(in the rows, 128 means zero)
Here are made-up objects, facts about them, and rows of numbers that follow some of those facts. Name the object behind each unnamed row.

Named rows:
[100 184 143 121 139  99 145 170 133 147 134  57 172 156 131 154 120 148] : Q457
[105 112 167 115 178 116  95 115  84 124 145 123 110 143 130 125 140 135] : Q328
[125 164 152 117 156 134 134 108  69 121 124 116 111 161 120  97 134 130] : Q384
[109 134 166 105 165 100 109 114  66 132 127 131 127 146 131 167 123 160] : Q182
[102 107 150 108 163  90 115 178 139 126 141  61 180 155 130 198 142 153] : Q237
[123  39 130  90 133 184 130 184 109 147 142  54 187 158 137  65 157 148] : Q319
[125  76 145 104 147 156 149 116 105 117 139 137  90 124 116  91 136 156] : Q835
[125 176 133 134 169 120 128 193 109 129 127  72 167 164 121 129 137 133] : Q355
[107  37 149 115 151 104 124 201 173 128 152  84 155 120 132 103 166 147] : Q140
[106  64 157 107 172 124 119 125 104 129 149 139  99 114 122  95 144 158] : Q88
[145 110 135 109 115 158 123 116  81 164 118 145  98 125 130  39 120 144] : Q413
[131  99 117 168 154 124 123 192 194 128 161  98 125 136 111 118 146  96] : Q699
[147 127 142 122 111 111 145  96 126 136 134 138  77 116 109 112 114 119] : Q503
[101 175 156  95 130 115 155  86 128 162 113 127  51 187 120 105 143 146] : Q361
[169 116 101 136 110 130 107 191 146 159 119  99 151 140 113 138 123 117] : Q661
[ 94 104 169 103 148 158 142 107  62 128 150 102 128 116 141  47 131 175] : Q415
[148  57 141 138 132 145 116 119 114 113 151 152  81 128 109  73 141  79] : Q17
[158 136 140  81 123 139 112  99  49 148 103 113 116 167 128 111 117 126] : Q156
[ 30  64 169  97 192 149 147  99 151 150 167 153 122 146 144  72 161 168] : Q400
[113 140 144 100 142  85 141 180 142 120 121  62 169 165 131 139 142 126] : Q223
[144 109 118 135 134  86 143 189 200 143 138  88 112 134 111 124 141 107] : Q830
[168 121 130 116 126 133 147 104 118 125 122 140  83 132 101 126 130 122] : Q780
[100 113 152 109 169  76 111 189 144 140 143  63 173 155 131 173 143 143] : Q729
[142 115 134 161 136 139 123 109 143 114 150 150  59 122 118  92 137 106] : Q673

How the objects are related:
Q103: φ c; Ξ l
Q587: φ a; Ξ l; ζ 370
Q156: φ g; Ξ l
Q795: φ c; Ξ k; ζ 364
Q685: φ a; Ξ j; ζ 108
Q372: φ e; Ξ h
Q319: φ g; Ξ k; ζ 585
Q666: φ f; Ξ l; ζ 370
Q661: φ g; Ξ h; ζ 109
Q580: φ b; Ξ l; ζ 340
Q88: φ b; Ξ i
Q355: φ d
Q787: φ a; Ξ k; ζ 108
Q849: φ c; Ξ i; ζ 585
Q400: Λ Q634; φ b; Ξ k
Q182: φ b; Ξ l; ζ 109
Q550: φ e; Ξ k
Q107: φ b; Ξ l; ζ 216
Q413: φ g; Ξ i; ζ 364
Q990: φ d; Ξ l
Q544: φ d; Ξ i
Q766: φ b
Q204: φ e; Ξ h; ζ 340
Q920: φ c
Q492: φ g; Ξ j; ζ 370
Q237: φ b; Ξ l; ζ 860
Q673: φ a; Ξ j; ζ 931
Q796: Λ Q593; φ b; Ξ j
Q878: φ a
Q502: φ a; Ξ h; ζ 370
Q61: φ b; Ξ l; ζ 108
Q925: φ g
Q315: φ g; Ξ h; ζ 340
Q634: Λ Q974; φ d; Ξ l; ζ 585
Q17: Λ Q661; φ f; Ξ j; ζ 590
Q30: φ a; Ξ l; ζ 931
Q626: φ d; Ξ i; ζ 585
Q699: φ a; Ξ j
Q498: Λ Q766; φ a; Ξ l; ζ 590
Q780: φ d; Ξ h; ζ 860
Q384: φ d
Q595: φ a; Ξ l; ζ 364
Q503: Λ Q699; φ a; Ξ h; ζ 216
Q292: φ e; Ξ j; ζ 216
Q598: φ f
Q729: φ b; Ξ l
Q223: Λ Q204; φ a; Ξ l; ζ 340
Q900: φ a; Ξ h; ζ 590
Q835: φ a; Ξ i; ζ 860
Q377: φ d; Ξ k; ζ 392
Q727: φ a; Ξ h
Q789: φ b; Ξ k; ζ 370
Q734: φ b; Ξ j; ζ 340
Q457: φ a; Ξ l; ζ 216
Q415: Λ Q661; φ f; Ξ k; ζ 216
Q361: Λ Q974; φ d; Ξ l; ζ 392
Q273: Λ Q355; φ a; Ξ h
Q933: φ a; Ξ i; ζ 585
Q328: φ b
Q593: φ e
Q830: φ a; Ξ h; ζ 392
Q923: Λ Q277; φ a; Ξ h; ζ 109
Q974: φ c
Q140: Λ Q355; φ b; Ξ i; ζ 340
Q74: φ c; Ξ l; ζ 109
Q559: φ g; Ξ i; ζ 108
Q277: φ g; Ξ i

Which object is each row?
Some rows may be objects named above.
[116  46 130  92 134 186 135 183 104 149 143  51 189 157 133  68 155 153] | Q319
[ 99 141 141  89 155 144 157  84 121 145 123 125 111 189 108 141 127 137] | Q634
[101 102 145 113 162 139 158 197 139 130 140  62 154 144 137  43 164 158] | Q377
[150 138 138  98 125 157 105 102  48 140 121 116 113 164 129  85 125 109] | Q925
[ 83 112 151  92 136 171 104 119  47 148 137 128 111 129 150  24 112 166] | Q795
[105  37 150 113 152  99 121 201 167 126 150  84 157 120 131 107 165 143] | Q140
[127 179 134 132 176 118 130 195 109 128 137  67 169 164 120 130 140 136] | Q355
[103 139 144  87 159 145 154  81 115 147 121 129 121 193 106 139 131 139] | Q634
[ 41  57 167 100 189 147 138 100 156 152 159 153 113 144 147  65 161 163] | Q400
[123  98 144 108 145 157 148 113  99 119 137 131  91 121 116  93 138 163] | Q835
[117  50 129 114 143 138 153 186 171 128 152  73 169 139 113 106 150 142] | Q933
[190 101 119 137 146  98 133 191 177 144 125  99 137 141 106 141 168 121] | Q204
[100  20 115  96 130 156 109 186 148 145 148  64 153 141 123 110 127 128] | Q849
[ 83  72 167 107 184 157 118 112  94 123 165 116 102 113 144  95 153 198] | Q789
[111  45 129 111 140 140 153 188 173 126 151  70 157 138 109 109 150 145] | Q933
[ 93 119 127 118 132 126  89 181 127 147 135  69 157 167 139 124 123 110] | Q920
[134 103 119 167 149 122 126 191 192 127 161  98 130 136 108 113 142  94] | Q699
[151 104 136 111 112 162 123 113  80 158 123 135 105 124 129  39 120 141] | Q413
[135 141 162  86 140 117 136 111  64 119 113 117 129 159 118 114 127 134] | Q498
[ 71 148 132 109 158 159  76 100  90 172 134 147  62 182 127 123 101 140] | Q974
[182  93 120 131 136  95 129 196 177 144 124 100 142 143 107 138 165 123] | Q204
[144  67 142 140 128 135 116 120 117 108 149 154  82 130 108  71 133  82] | Q17

Now the same objects, written a new way:
Named rows:
[121 103 140 102  86 174  96 130 122 140 136  96 103 113 145  78 122 101
 194] : Q182
[184  84 114 135 107 166 105 141 108 137 108  88 126 120 163  67 105 122
 152] : Q920
[190  73 116 154 104 170 114 143 109 134 108  95 119 131 155  78 107 113
 146] : Q315
[211  78 121 151 109 164 123 134 108 144  74 112 140 112 165  80 117 127
 137] : Q492
[129  92 137 102  84 171  97 122 133 137 132  89  92 123 134  83 127 106
 190] : Q729
[182  88 112 130  98 162 125 124 122 139  91 119 125 131 151  94 117 130
 143] : Q796
[196  66 113 123 114 157  87 139 126 144 105  97 112 122 164  87 130 126
 144] : Q413
[220  92 128 139  81 166  99 133  97 149  91 126 147 124 182 102 125 100
 124] : Q292
[169  82 120 125  89 168 113 117 124 151 106 119 114 136 141  92 130 115
 149] : Q140
[144  87 129 109  76 172  84 132 123 136 139  69  97 114 151  65 121 114
 176] : Q103
[182  88 115 130  98 169 102 139 109 141  94 102 130 125 156  84 100 113
 149] : Q878
[122 100 142 103  88 173  86 126 128 137 146  88 101 127 139  79 123  97
 196] : Q237
[146  83 114  97  81 168  71 136 143 138 137  93  96 125 152  94 125 112
 165] : Q595
[215  71  77 153 137 160 102 156 114 131 106  83 128 129 163  69 116 133
 118] : Q795
[167 100 131 127  86 178 111 124 109 141  96 114 134 128 159  87 110 111
 156] : Q933
[198  89 117 141  89 176 118 124 100 140  81 120 136 135 163 101 106 117
 126] : Q685
[190  80 122 138 110 161 108 139 112 147 103  92 120 124 162  70 107 114
 156] : Q925
[178  85 111 128 102 170 108 138 113 126 101  92 125 123 162  91  99 115
 152] : Q900
[190 106 100 153  92 164 121 142 102 150 105 113 126 138 159  89 106 103
 139] : Q415
[178  75 126 146 130 173 108 145  75 135  97  77 128 106 165  74  97 110
 164] : Q661
[130  91 146 115  80 178  92 132 131 151 121  99 112 107 145  83 128 101
 184] : Q666
[172  88 115 131 113 165 114 132 108 139  97 107 121 131 147  81 111 112
 169] : Q328
[152 103 163 120  76 203  89 159 154 130 137 117 160 130 127  88 157  82
 150] : Q361
[194  78 127 144  96 169  98 150 106 140 103 102 143 119 169  94 116 100
 146] : Q372

Which object is each row?
Some rows may be objects named above.
[175  76 125 147 131 170 112 144  77 135  95  77 132 105 167  75  96 108
 162] | Q661
[203  73 134 142 106 170  96 136  93 152  94  99 149 120 170  87 115 100
 154] | Q593
[231 113  97 179 127 175 133 144 117 114 106 133 146 154 144  68 141 114
 137] | Q400
[176  75 127 144 130 173 105 144  75 132  99  75 134 105 161  77  96 111
 162] | Q661
[134  91 144 116  74 174  95 129 129 149 117  99 109 110 140  84 123 104
 184] | Q666
[148  90 144 112  82 166  90 132 128 143 129  76  92 119 149  72 125 108
 188] | Q156
[136  98 129 111  57 176  90 128 139 146 137 100  91 134 142  88 117 104
 169] | Q223
[198  85 126 129 100 161 118 117 120 144  87 113 131 128 165  96 107 128
 139] | Q17
[190  73 133 140 109 168  95 141  93 153  92  99 148 115 170  91 118 100
 150] | Q593
[129  95 134 114  73 176  89 133 131 147 119  95 113 107 145  85 117 108
 177] | Q587
[163  91 110 130  90 164 112 141 115 137 106  96 113 120 163  88  91 117
 156] | Q273
[159  93 132 129  89 183  96 129  99 161 107 122 147 115 135  94 137  96
 148] | Q544
[198  68 116 125 110 156  90 135 129 141 108 104 115 127 167  89 127 127
 142] | Q413
[230  74 122 155 133 194 108 167  96 109  96 102 160 138 160  66 121 107
 124] | Q974
[167  90 130 119  94 173  96 129 113 142 105 104 129 124 165  90 108 116
 148] | Q835
[174  84 106 140 108 172 112 146 106 132  93 107 133 108 168  90 102 121
 147] | Q502
[136  96 133 114  56 179  85 131 139 145 138 100  97 130 142  87 119 108
 167] | Q223
[151  92 126 140 101 188 100 144  91 139 140 108 153 118 136  89 117  89
 147] | Q780
[185  88 127 136 102 169 110 134 107 147  97 103 129 127 155  81 111 107
 161] | Q598
[216  89 133 140  83 168  96 132  96 154  93 124 150 125 183 107 122 101
 125] | Q292
[158 114 162 136  69 209  90 140 117 129 152 125 149 140 118  77 151  70
 164] | Q634
[192  85 134 138  89 171 110 130 111 149 101 102 123 130 160  78 116 114
 151] | Q559
[180  93 130 132  89 174 111 131  95 140 105  94 123 123 157  68 109 119
 151] | Q849
[200  95  99 161 107 173 122 140 104 135  85 110 134 138 163  87 103 114
 128] | Q787
[169  96 135 127  86 181 110 124 106 141  98 111 129 127 163  92 108 111
 154] | Q933
[230  79 120 152 129 192 105 167  98 108  91 101 157 141 155  65 122 110
 127] | Q974
[194  80 130 142  92 170  98 147 103 138 106  99 142 119 167  95 110 104
 147] | Q372
[187  91 117 162 120 179 116 143  99 149  93 106 166 113 141  83 127 102
 136] | Q377
[118  95 146 115  67 190  82 129 117 157 146  99 129 115 121  87 137  83
 180] | Q990
[163  79 121 142 113 189 101 135  74 159 105  94 155 114 132  88 125  86
 150] | Q355
[206  88 119 171 119 170 134 142  98 141  96  91 137 135 155  61 103 112
 143] | Q319
[192  71 136 131 113 168 105 130 101 143  88  93 121 121 159  79 119 119
 158] | Q277
[190  68 126 159 100 179 105 142  93 137 103 103 146 132 157  95 112  94
 136] | Q204
[174  86 128 136 108 172 111 137 107 149  96 104 130 130 157  85 109 108
 157] | Q598
[188  86 101 164 128 169 135 142 111 137  83 105 136 121 151  78 117 118
 143] | Q789
[170  89 126 119 103 168 109 124 117 138  98 113 124 130 147  89 121 118
 164] | Q88

The same objects again, as new rows of numbers:
Named rows:
[184 115 135  96 105 142 169 144 192 136 130 124 172 115 112 107 192 200
 143 136] : Q595
[ 93 144  96 164 147 126  90 129  92 141 110 173 124 108 101 152 144 129
 157  93] : Q849
[173 102 117 126 120 131 140 170 149 143 138 116 221 118  95 119 178 180
 130 145] : Q182
[134 114 108 158 146 125 122 120 151 149 105 115 169 136  97 142 187 123
 154 126] : Q328
[160 102 151 100 124 109 127 118 146 159 137 162  96 152 125 102 178 112
 103  62] : Q830
[153 118 121  94 123 131 118 131 140 152 154 174 109 142 146 104 190  97
 118  66] : Q502
[125 103 116 144 141 132 146 118 141 148 111 129 150 121 107 145 188 132
 154 113] : Q384
[116 142 130 184 151 113 125 139 138 119 115  90 174  98 116 164 204 138
 136  87] : Q974
[170 165 138 169 103  99 183 163 169 108 151  72 208  49 143 159 189 197
  93  78] : Q634
[128 116 135 154 162 148 106 128 149 141 111 126 166 120  83 139 180 126
 155 103] : Q593
[135 105 143 131 145 124  90 149 119 142 127 177 151 124 106  85 173  93
  91  68] : Q204
[180 102 141  95 107 158 154 136 180 143 148  86 192 122 138  94 193 179
 150 139] : Q30
[152 113 106 144 138  98 101 151 129 167 116 170 151 142 113  87 166  79
  77  89] : Q315
[160  83 138 142 137 133 126 161 150 123 123 118 221 103 111 123 176 186
 131 149] : Q103
[129 105 127 158 156 133 117 121 131 143 106 126 175 114 100 148 187 130
 148 124] : Q920
[146  97 132 109 134  93 113 142 134 160 135 177 130 136 153 142 169 117
 122  68] : Q780
[143 131  96 154 147 136 115 118 166 168 105 117 162 144  85 142 183 126
 138 130] : Q598
[140  92  75 116 145 118  91 126 154 158  86 111 141  84 118 128 171  86
  95 119] : Q492
[174 103 103 139 132 128 131 160 173 147 117 109 214 128 113 115 158 172
 112 153] : Q156
[150 107 143 128 143 134  71 151 133 143 135 179 142 128 125 116 177  94
 106  69] : Q372
[139 118 129 108  97 106 111 171 102 138 128 151 115 139 148  95 112 173
 114 103] : Q377
[154 148  75 131 112 109  91 186 121 154 131 175 157 125 139 106 107 166
 101 120] : Q319
[172  95 135 121 140 115 128 156 177 142 125 117 207 115 109 136 146 200
 144 134] : Q237
[139  95 118  67 118 138 116 104 163 158 109  89 105  93 138 108 204  86
 131 106] : Q673

Name these rows:
Some rows may be objects named above.
[181 160 132 168  99 101 177 163 167 109 151  78 201  45 139 155 184 211
  89  76] | Q634
[178 101 100 136 133 129 133 163 176 149 119 106 219 126 110 120 161 173
 117 151] | Q156
[170 118 160 145 109 103 173 155 169 113 129  67 187  95 128 134 178 197
  98 107] | Q361
[186 101 157 107 102 153 171 132 169 133 138  92 164 123 107  81 178 184
 122 128] | Q498

